Here is a tiny trained network, its code and every weight. The questions are about switching its units off for an input and a target symbol, where a switched-off unit gives its printed mean instead of its output.

import numpy as np


def w(rows, s, z=0):
    codes = np.array(rows[::2]) - 128.0
    scale = np.full(codes.shape[1], s)
    scale[-1] = z or s
    return codes * scale


def norm(h):
    return h / np.sqrt((h * h).mean(-1, keepdims=True) + 1e-5)


def f(y):
    return np.maximum(y, 0)


def softmax(a):
    e = np.exp(a - a.max(-1, keepdims=True))
    return e / e.sum(-1, keepdims=True)


def log_softmax(a):
    a = a - a.max(-1, keepdims=True)
    return a - np.log(np.exp(a).sum(-1, keepdims=True))


def net(x, mask):
    ids = ['αβδεζηθξπστφψω'.index(c) for c in x.split()]
    T = len(ids)
    res = E[ids] + P[:T]
    r = norm(res)
    for j in range(3):
        rows = slice(3 * j, 3 * j + 3)
        q, k, v = (r @ M[0][rows].T for M in (Q, K, V))
        z = softmax(np.where(np.tri(T) > 0, q @ k.T / 3**0.5, -1e9)) @ v
        o = O[0][rows]
        res = res + np.where(mask[j], z, o[:, -1]) @ o[:, :-1]
    y = f(norm(res) @ A[0][:, :-1].T + A[0][:, -1])
    res = res + np.where(mask[3:7], y, B[0][:, -1]) @ B[0][:, :-1]
    return log_softmax(norm(res)[-1] @ U[:, :-1].T + U[:, -1])


Q, K, V, O, A, B = {}, {}, {}, {}, {}, {}
E = w([
[90,120,85,132],'α',
[80,128,89,121],'β',
[143,102,96,93],'δ',
[98,147,139,117],'ε',
[111,71,99,140],'ζ',
[104,148,138,119],'η',
[137,165,152,137],'θ',
[100,142,141,120],'ξ',
[99,145,142,118],'π',
[109,124,168,111],'σ',
[255,193,77,87],'τ',
[96,148,140,115],'φ',
[139,168,149,137],'ψ',
[85,118,90,123],'ω',
],0.008)
P = w([
[6,211,73,58],'0',
[43,191,95,71],'1',
[68,182,109,75],'2',
[80,174,123,83],'3',
[96,167,123,88],'4',
[105,159,131,96],'5',
[121,152,128,106],'6',
[132,144,131,115],'7',
[150,140,128,124],'8',
[158,138,125,131],'9',
[169,131,131,137],'10',
[174,131,127,144],'11',
[185,128,117,150],'12',
[184,126,119,156],'13',
],0.0021)
Q[0] = w([
[210,167,215,84],'H1',
[135,121,227,58],'H1',
[102,120,201,97],'H1',
[102,80,205,156],'H2',
[2,126,2,152],'H2',
[206,57,216,187],'H2',
[85,167,181,79],'H3',
[165,197,208,143],'H3',
[216,174,204,111],'H3',
],0.0073)
K[0] = w([
[39,91,127,2],'H1',
[45,49,59,57],'H1',
[94,79,65,100],'H1',
[108,122,211,123],'H2',
[204,89,101,194],'H2',
[71,171,195,126],'H2',
[29,65,133,62],'H3',
[51,139,140,139],'H3',
[39,170,160,152],'H3',
],0.0087)
V[0] = w([
[71,68,57,92],'H1',
[179,89,168,238],'H1',
[116,161,90,160],'H1',
[125,209,85,106],'H2',
[56,153,3,204],'H2',
[102,95,166,190],'H2',
[139,73,177,63],'H3',
[132,179,234,184],'H3',
[164,83,148,110],'H3',
],0.0044)
O[0] = w([
[182,146,52,216,173],'H1',
[65,172,162,78,3],'H1',
[130,99,52,116,147],'H1',
[107,215,187,100,182],'H2',
[115,148,252,91,185],'H2',
[59,72,77,139,86],'H2',
[133,150,79,87,125],'H3',
[63,186,55,187,86],'H3',
[187,128,94,110,88],'H3',
],0.0033,0.0048)
A[0] = w([
[101,240,167,204,10],'N1',
[254,159,172,51,228],'N2',
[18,51,74,128,200],'N3',
[111,121,153,41,172],'N4',
],0.0037,0.0013)
B[0] = w([
[93,69,125,240,235],'N1',
[2,123,105,147,253],'N2',
[190,115,181,126,185],'N3',
[168,157,56,150,196],'N4',
],0.0057,0.003)
U = w([
[92,163,189,43,153],'α',
[196,109,65,200,116],'β',
[75,76,10,69,154],'δ',
[205,228,62,104,197],'ε',
[138,134,121,117,14],'ζ',
[200,177,219,119,113],'η',
[198,24,160,95,194],'θ',
[101,162,179,51,149],'ξ',
[137,127,120,115,11],'π',
[132,129,121,117,1],'σ',
[129,99,146,203,173],'τ',
[39,188,161,189,170],'φ',
[136,134,120,117,2],'ψ',
[137,131,123,116,16],'ω',
],0.011,0.0042)

Each question gives the input, a string of symbols that net reads in full, and the target symbol t.
The units are the heads (3 rows each of Q, K, V and O) and the neurons (one row each of A and B). Each row of codes is followed by its name. A weight is (code - 128) times the scale printed after its matrix; where a second scale follows, it is the last column's (O, A, B and U).
mask holds one flag per unit, heads first, then neurons. A switched-off unit (its flag False) gives its mean, the last column of its rows in O or B, instead of its output. The means were averaged over made-up inputs and are rounded, as every weight is.
A unit's drop is (log p(t) with every unit on - log p(t) with that unit switched off) / (log p(t) with every unit on - log p(t) with every unit switched off).
The circuit of an input: a set's keep is (log p(t) with only the set's units on - log p(t) with every unit switched off) / (log p(t) with every unit on - log p(t) with every unit switched off). Starting from all 7 units, units are removed one at a time, each time the one whose removal leaves the highest keep (on an exact tie, the one counted first), for as long as the keep stays at least 0.8.
circuit, biggest first: the units of the circuit, biggest drop first
most important unit: the unit with the biggest drop
top k neurons: the k neurons with the biggest drops, biggest first
drop when u is switched off: that unit's drop, to one decimal
input σ ξ ε τ β, target ε: circuit, biggest first => (N2 N1 N3)
input ψ ω θ θ ε θ φ ψ τ η σ δ β, target ε: most important unit => N4
input β ω σ ω ω σ θ ω, target α: circuit, biggest first => (H1 N1)
input ε σ σ, target τ: circuit, biggest first => (H3 H2 N2 N3)
input σ ε ζ ζ φ ξ ψ ε, target τ: circuit, biggest first => (H2 N2 H1)
input σ σ ψ ζ ε σ θ α, target α: top 2 neurons => (N1 N3)
input ξ ω δ π ε α β ε ξ π δ ω α, target δ: circuit, biggest first => (H3 N1 N2)
input θ τ δ σ α ζ φ α δ ω σ α, target δ: top 2 neurons => (N1 N4)
input φ β ξ ξ β β α φ τ β σ σ α, target ε: top 3 neurons => (N4 N1 N2)
input ω φ σ ω ω ξ ξ φ π η δ, target δ: circuit, biggest first => (N2 N1)
input δ σ θ ε σ θ σ, target β: circuit, biggest first => (H2 N2 H3)
input σ β σ, target τ: circuit, biggest first => (H1 H3 H2 N2)
input ω θ σ τ ω σ σ σ η ζ β, target θ: top 2 neurons => (N3 N2)
input σ ω ω ω ξ ω φ ξ ζ ω ζ ζ α, target θ: most important unit => H2
input β τ ε β ω σ η α, target ε: top 3 neurons => (N1 N2 N4)
input π τ π δ δ δ ξ α δ, target δ: top 3 neurons => (N2 N1 N3)
input ψ σ θ ζ, target θ: top 3 neurons => (N3 N2 N1)
input σ σ α τ σ ω, target ε: top 3 neurons => (N2 N4 N1)
input σ ψ δ ω σ σ, target β: top 2 neurons => (N2 N1)
input σ ξ ζ β β, target θ: most important unit => N3
input ε θ π ψ θ ξ ζ α, target θ: top 2 neurons => (N3 N2)
input ω β ε θ θ α, target α: top 2 neurons => (N1 N2)
input π σ θ ζ φ α τ δ ζ δ ζ, target θ: drop when H2 is switched off => 0.0
input β ψ α ξ τ φ ζ β θ β θ σ σ β, target α: drop when H1 is switched off => 1.3
input ε ε ω, target η: drop when N2 is switched off => 0.7
input φ α θ ω, target α: drop when N2 is switched off => 0.1
input τ β α η ξ ε σ ω η η ξ δ σ ω, target δ: most important unit => H3
